Here is a tiny trained network, its code and every weight. The questions are about switching its units off for an input and a target symbol, where a switched-off unit gives its printed mean instead of its output.

import numpy as np


def w(rows, s, z=0):
    codes = np.array(rows[::2]) - 128.0
    scale = np.full(codes.shape[1], s)
    scale[-1] = z or s
    return codes * scale


def norm(h):
    return h / np.sqrt((h * h).mean(-1, keepdims=True) + 1e-5)


def f(y):
    return np.maximum(y, 0)


def softmax(a):
    e = np.exp(a - a.max(-1, keepdims=True))
    return e / e.sum(-1, keepdims=True)


def log_softmax(a):
    a = a - a.max(-1, keepdims=True)
    return a - np.log(np.exp(a).sum(-1, keepdims=True))


def net(x, mask):
    ids = ['αβζηθλξπτφψω'.index(c) for c in x.split()]
    T = len(ids)
    res = E[ids] + P[:T]
    q, k, v = (norm(res) @ M[0].T for M in (Q, K, V))
    z = softmax(np.where(np.tri(T) > 0, q @ k.T / 2**0.5, -1e9)) @ v
    res = res + np.where(mask[0], z, O[0][:, -1]) @ O[0][:, :-1]
    y = f(norm(res) @ A[0][:, :-1].T + A[0][:, -1])
    res = res + np.where(mask[1:13], y, B[0][:, -1]) @ B[0][:, :-1]
    return log_softmax(norm(res)[-1] @ U[:, :-1].T + U[:, -1])


Q, K, V, O, A, B = {}, {}, {}, {}, {}, {}
E = w([
[66,123,80,96,198],'α',
[151,83,133,150,199],'β',
[50,134,71,110,183],'ζ',
[177,80,79,79,178],'η',
[44,125,80,184,160],'θ',
[30,142,85,152,160],'λ',
[171,85,173,121,204],'ξ',
[29,147,84,142,159],'π',
[139,119,218,121,191],'τ',
[55,131,87,207,146],'φ',
[255,98,117,82,118],'ψ',
[121,139,162,7,144],'ω',
],0.0057)
P = w([
[105,2,141,110,148],'0',
[100,49,144,123,160],'1',
[111,77,147,129,166],'2',
[117,98,142,133,169],'3',
[122,117,139,135,173],'4',
[127,135,135,138,175],'5',
[134,151,134,139,177],'6',
[141,168,133,140,176],'7',
[149,186,135,140,177],'8',
[159,206,136,140,178],'9',
[173,223,141,135,175],'10',
],0.0057)
Q[0] = w([
[149,160,104,153,247],'H0',
[196,94,190,121,113],'H0',
],0.015)
K[0] = w([
[161,246,138,137,119],'H0',
[105,117,159,126,21],'H0',
],0.013)
V[0] = w([
[127,111,106,255,89],'H0',
[81,195,192,146,121],'H0',
],0.0065)
O[0] = w([
[143,142,112,134,226,2],'H0',
[87,12,132,125,140,104],'H0',
],0.011,0.0026)
A[0] = w([
[114,165,134,84,178,222],'N0',
[94,192,124,204,114,176],'N1',
[173,123,135,134,86,254],'N2',
[167,131,113,218,166,45],'N3',
[132,255,94,171,78,44],'N4',
[102,152,93,169,68,85],'N5',
[154,125,106,94,198,60],'N6',
[165,169,210,144,160,46],'N7',
[193,60,138,113,139,145],'N8',
[190,118,18,127,96,49],'N9',
[111,88,75,110,118,185],'N10',
[82,80,152,198,79,204],'N11',
],0.008,0.0019)
B[0] = w([
[145,78,58,191,89,255],'N0',
[206,137,166,129,48,205],'N1',
[145,117,102,133,46,179],'N2',
[83,165,127,62,95,202],'N3',
[178,97,113,92,253,165],'N4',
[111,147,234,143,99,154],'N5',
[106,29,149,90,57,195],'N6',
[148,187,69,142,188,200],'N7',
[100,155,189,200,123,204],'N8',
[62,106,165,59,207,148],'N9',
[173,166,178,132,168,202],'N10',
[131,181,113,48,145,223],'N11',
],0.006,0.0038)
U = w([
[117,156,142,148,80,4],'α',
[166,109,56,186,44,70],'β',
[70,186,103,132,117,13],'ζ',
[121,155,102,28,187,94],'η',
[75,108,77,102,182,62],'θ',
[99,61,117,146,130,126],'λ',
[190,126,153,181,137,249],'ξ',
[102,44,144,160,128,211],'π',
[86,146,254,107,167,132],'τ',
[100,80,117,132,190,196],'φ',
[229,159,155,106,166,153],'ψ',
[116,142,179,64,23,182],'ω',
],0.012,0.0027)

Each question gives the input, a string of symbols that net reads in full, and the target symbol t.
The units are the heads (2 rows each of Q, K, V and O) and the neurons (one row each of A and B). Each row of codes is followed by its name. A weight is (code - 128) times the scale printed after its matrix; where a second scale follows, it is the last column's (O, A, B and U).
mask holds one flag per unit, heads first, then neurons. A switched-off unit (its flag False) gives its mean, the last column of its rows in O or B, instead of its output. The means were averaged over made-up inputs and are rounded, as every weight is.
A unit's drop is (log p(t) with every unit on - log p(t) with that unit switched off) / (log p(t) with every unit on - log p(t) with every unit switched off).
The circuit of an input: a set's keep is (log p(t) with only the set's units on - log p(t) with every unit switched off) / (log p(t) with every unit on - log p(t) with every unit switched off). Starting from the 12 units with the biggest drops (on a tie, the unit counted first), units are removed one at a time, each time the one whose removal leaves the highest keep (on an exact tie, the one counted first), for as long as the keep stays at least 0.8.
circuit, biggest first: the units of the circuit, biggest drop first
top k neurons: the k neurons with the biggest drops, biggest first
input π β β β, target β: top 3 neurons -> N0; N6; N11
input β α ζ, target ω: top 2 neurons -> N7; N5
input β τ η τ ω α η λ, target ψ: circuit, biggest first -> N4; N1
input ψ ω τ β θ θ ω α λ τ η, target τ: circuit, biggest first -> H0; N9; N8
input ζ β π β λ τ λ ω α φ, target ω: circuit, biggest first -> N1; N3
input φ β ω β, target ω: circuit, biggest first -> H0
input φ τ π π β α λ, target ω: top 3 neurons -> N1; N7; N11
input β π λ φ ω ζ η β ξ β τ, target τ: circuit, biggest first -> H0; N1; N0
input ξ ω α π τ β θ ω λ, target τ: circuit, biggest first -> H0; N10; N0
input ζ α α τ ψ β η π π λ ξ, target π: circuit, biggest first -> H0; N6
input ζ λ β θ τ α β, target τ: top 2 neurons -> N8; N0
input λ ζ β θ β β θ θ β α π, target ω: circuit, biggest first -> H0; N1
input ξ α α η ω ω ζ π ζ, target θ: top 2 neurons -> N8; N3
input α τ θ, target η: circuit, biggest first -> N11
input α α π, target ω: circuit, biggest first -> N1; H0
input β α ω τ λ ξ, target τ: circuit, biggest first -> H0; N0; N8
input α β ω λ β β τ π φ, target θ: top 3 neurons -> N3; N8; N11
input β τ λ π α ζ π φ β π, target β: top 2 neurons -> N1; N0
input ζ θ τ η η, target τ: circuit, biggest first -> N9; N8
input λ β α λ, target ω: top 4 neurons -> N1; N7; N11; N8
input β β θ η ω α τ ω η π, target ψ: top neuron -> N4
input β α τ β, target τ: circuit, biggest first -> N8; N0
input π η ω θ θ φ β τ ω λ ξ, target ω: top 2 neurons -> N2; N11
input α τ ψ π λ τ α α, target ω: top 3 neurons -> N7; N4; N5
input π β ω ζ α ω β ω α τ φ, target η: top 2 neurons -> N11; N8
input η ω α β λ, target β: top 2 neurons -> N1; N0
